Read these off the array that follows. Indices start at 0.
1) Find the entry in the bottom-left corner.
2) Find the bottom-right entry.
3) Find the entry at row 1, column 0.
4) Find the entry in row 0 and column 2.
5) Find the entry in the top-right corner.
6) Find the entry at row 0, column 1.
7) Find the entry at row 2, column 1.
8) Find the top-left entry.
[[-14 -38 -66  49 -81  31 -52  16  20  67]
 [ -9 -40 -64  48 -90  36 -58  19  21  68]
 [ -3   4  -8  34 -30 -17 -38 -13   6  43]
 [-11  -9 -34  27 -49  23 -65  17 -17  59]
 [-22 -29 -59  49 -74  28 -65  22  10  64]
 [ 34 -21  19  13  30 -26  36 -34  20  -9]
 [  4 -39 -45  47 -76  27 -35   9  25  57]
 [-11 -18  -2 -10   7 -23   2 -10  14  -1]
 [ 34 -12  22  21  24 -20  30 -29  10  -8]
 [  3 -34 -38  51 -80  19 -50   7  24  65]
 [ 39 -20 -25  39 -47  24  -1 -11  21  36]
 [-31  -7 -42  35 -32  17 -57  17 -14  47]
 [ 50  -7  18  33   6 -10  30 -32  15   3]
 [ 45  -5  17  35   4 -18  31 -35  19   6]
 [ 12 -23 -60  25 -89  72 -65  30  -4  75]
 [ 33  -6  23  28  19 -13  24 -25   7  -5]]
1) 33
2) -5
3) -9
4) -66
5) 67
6) -38
7) 4
8) -14

Questions about the grid below.
1) Read off the entry just left of the smallest entry.
2) Read off the entry just left of -0.258.
3) Read off the entry just right of 1.089.
4) Read off the entry just left of -0.430.
array([[-0.892,  0.751,  0.753,  0.975,  0.517, -0.386, -0.373, -0.476,
        -0.233,  0.876, -0.610],
       [-0.474,  0.882,  1.411,  1.572,  0.239, -0.874, -0.907, -0.446,
         0.219,  0.812, -0.443],
       [ 1.089, -0.258, -0.799, -1.433, -2.156, -1.674,  1.234,  0.753,
        -0.215,  0.608,  1.240],
       [ 1.247, -0.007, -0.041, -0.227, -0.995, -0.194, -0.264,  0.216,
         0.306, -0.877,  0.847],
       [-0.223,  1.634, -1.724,  1.439,  0.071,  0.799,  0.691, -0.228,
         0.053,  1.102, -0.542],
       [-0.251,  0.190,  0.525, -0.079,  0.562, -0.252, -2.163, -0.631,
        -0.461, -1.268,  0.715],
       [-1.238,  0.049, -0.737, -0.597,  0.751, -0.430,  0.666, -0.033,
        -1.357,  1.511, -0.589],
       [ 0.409, -0.757,  1.200, -1.059, -1.063, -1.506, -0.824, -0.254,
         0.101, -0.899,  0.824]])
1) -0.252
2) 1.089
3) -0.258
4) 0.751
